Here is a tiny trained network, its code and every weight. The questions are about switching its units off for an input and a class, where a switched-off unit gives its printed mean instead of its output.

import numpy as np


def w(rows, s, z=0):
    codes = np.array(rows[::2]) - 128.0
    scale = np.full(codes.shape[1], s)
    scale[-1] = z or s
    return codes * scale


def f(y):
    return np.maximum(y, 0)


def log_softmax(a):
    a = a - a.max(-1, keepdims=True)
    return a - np.log(np.exp(a).sum(-1, keepdims=True))


def net(x, mask):
    res = np.array(x, float).reshape(1, 7) / 4 @ E
    y = f(res @ A[0][:, :-1].T + A[0][:, -1])
    res = res + np.where(mask, y, B[0][:, -1]) @ B[0][:, :-1]
    return log_softmax(res[-1] @ U[:, :-1].T + U[:, -1])


A, B = {}, {}
E = w([
[183,114,120,130,121,16],'x0',
[152,201,106,30,57,132],'x1',
[129,127,129,127,128,128],'x2',
[129,125,129,128,125,129],'x3',
[128,131,127,128,132,128],'x4',
[128,128,128,128,129,128],'x5',
[148,105,7,130,153,142],'x6',
],0.012)
A[0] = w([
[122,148,129,109,115,157,143],'neuron 0',
[152,122,127,127,122,72,166],'neuron 1',
[112,87,141,187,165,123,218],'neuron 2',
[121,139,212,127,115,118,231],'neuron 3',
[112,78,146,219,179,124,250],'neuron 4',
[138,109,130,147,136,101,142],'neuron 5',
[172,120,124,133,124,48,167],'neuron 6',
[140,167,113,77,96,128,156],'neuron 7',
[122,139,136,121,121,139,141],'neuron 8',
[114,82,143,204,165,125,229],'neuron 9',
[146,172,114,63,89,129,166],'neuron 10',
[115,121,155,136,134,134,184],'neuron 11',
[137,112,28,128,143,139,167],'neuron 12',
[134,121,73,128,141,132,153],'neuron 13',
[121,137,204,124,116,117,224],'neuron 14',
[138,120,38,133,143,138,158],'neuron 15',
[136,119,53,132,139,138,160],'neuron 16',
[115,133,131,126,131,165,183],'neuron 17',
[144,166,116,74,91,133,156],'neuron 18',
[120,107,135,170,150,126,185],'neuron 19',
[120,138,201,126,115,117,221],'neuron 20',
[90,136,133,124,134,246,252],'neuron 21',
[103,119,136,148,147,160,163],'neuron 22',
[90,136,134,125,133,251,255],'neuron 23',
[135,109,135,149,137,104,159],'neuron 24',
[177,117,123,129,118,7,183],'neuron 25',
],0.014,0.0061)
B[0] = w([
[112,127,128,101,104,151,164],'neuron 0',
[117,131,116,125,135,75,178],'neuron 1',
[136,129,151,188,152,135,214],'neuron 2',
[88,197,176,136,91,117,207],'neuron 3',
[138,126,154,232,162,140,247],'neuron 4',
[106,110,143,147,143,115,159],'neuron 5',
[100,105,128,134,158,52,199],'neuron 6',
[130,126,94,69,107,113,196],'neuron 7',
[115,139,133,117,111,135,147],'neuron 8',
[126,120,150,212,163,134,227],'neuron 9',
[125,140,93,63,100,108,212],'neuron 10',
[126,146,153,147,121,131,162],'neuron 11',
[159,66,70,120,167,140,205],'neuron 12',
[136,93,111,124,149,130,172],'neuron 13',
[89,189,167,133,96,115,200],'neuron 14',
[163,64,74,124,160,142,196],'neuron 15',
[163,66,71,118,165,143,187],'neuron 16',
[126,139,135,117,110,171,170],'neuron 17',
[121,130,93,46,92,118,200],'neuron 18',
[132,128,140,182,149,139,182],'neuron 19',
[92,182,165,136,98,114,198],'neuron 20',
[153,153,126,124,108,253,245],'neuron 21',
[152,151,128,149,133,153,172],'neuron 22',
[148,150,127,123,109,219,249],'neuron 23',
[110,117,145,154,139,116,162],'neuron 24',
[103,118,125,131,150,49,230],'neuron 25',
],0.012,0.016)
U = w([
[128,200,208,196,108,191,253],'0',
[226,93,94,179,181,209,53],'1',
[50,150,208,193,146,34,179],'2',
[138,33,102,180,205,61,8],'3',
[73,195,157,29,39,179,117],'4',
[198,78,59,24,96,196,32],'5',
[59,189,135,57,76,2,230],'6',
[172,71,54,28,147,34,139],'7',
],0.0052,0.00056)

Each question gives the input, the list of numbers given to net, and the class t.
The units are the neurons (one row each of A and B). Each row of codes is followed by its name. A weight is (code - 128) times the scale printed after its matrix; where a second scale follows, it is the last column's (A, B and U).
mask holds one flag per neuron, in row order. A switched-off neuron (its flag False) gives its mean, the last column of its row in B, instead of its output. The means were averaged over made-up inputs and are rounded, as every weight is.
A unit's drop is (log p(t) with every unit on - log p(t) with that unit switched off) / (log p(t) with every unit on - log p(t) with every unit switched off).
The circuit of an input: a set's keep is (log p(t) with only the set's units on - log p(t) with every unit switched off) / (log p(t) with every unit on - log p(t) with every unit switched off). Starting from the 12 units with the biggest drops (on a tie, the unit counted first), units are removed one at a time, each time the one whose removal leaves the highest keep (on an exact tie, the one counted first), for as long as the keep stays at least 0.8.
circuit, biggest first: the units of the circuit, biggest drop first
unit that matters most: the unit with the biggest drop
top k neurons: the k neurons with the biggest drops, biggest first
drop of u: that unit's drop, to one decimal
input [1,-6,-4,3,5,8,0], class 2: circuit, biggest first -> [neuron 21; neuron 12]
input [1,-8,-1,0,5,7,8], class 3: circuit, biggest first -> [neuron 21]
input [1,-2,-3,1,-3,4,0], class 2: circuit, biggest first -> [neuron 21; neuron 12]
input [1,2,6,-8,2,3,8], class 7: top 2 neurons -> [neuron 21; neuron 23]
input [1,3,7,7,-3,-8,2], class 7: top 2 neurons -> [neuron 21; neuron 23]
input [1,-1,-3,1,7,2,8], class 3: top 2 neurons -> [neuron 21; neuron 23]
input [2,-7,-5,8,-1,8,5], class 3: top 2 neurons -> [neuron 21; neuron 23]
input [3,1,-2,2,3,2,5], class 7: top 2 neurons -> [neuron 4; neuron 9]
input [1,2,-8,3,-7,-8,-6], class 6: top 2 neurons -> [neuron 21; neuron 23]
input [5,1,6,-7,6,-1,-5], class 6: top 2 neurons -> [neuron 4; neuron 9]
input [5,0,6,-2,-3,-2,7], class 3: drop of neuron 18 -> 0.2
input [5,0,-5,-5,-8,-8,-6], class 2: drop of neuron 18 -> 0.2
input [2,-5,2,1,-8,0,0], class 2: drop of neuron 21 -> 0.1
input [8,1,7,-4,1,-3,7], class 7: unit that matters most -> neuron 4
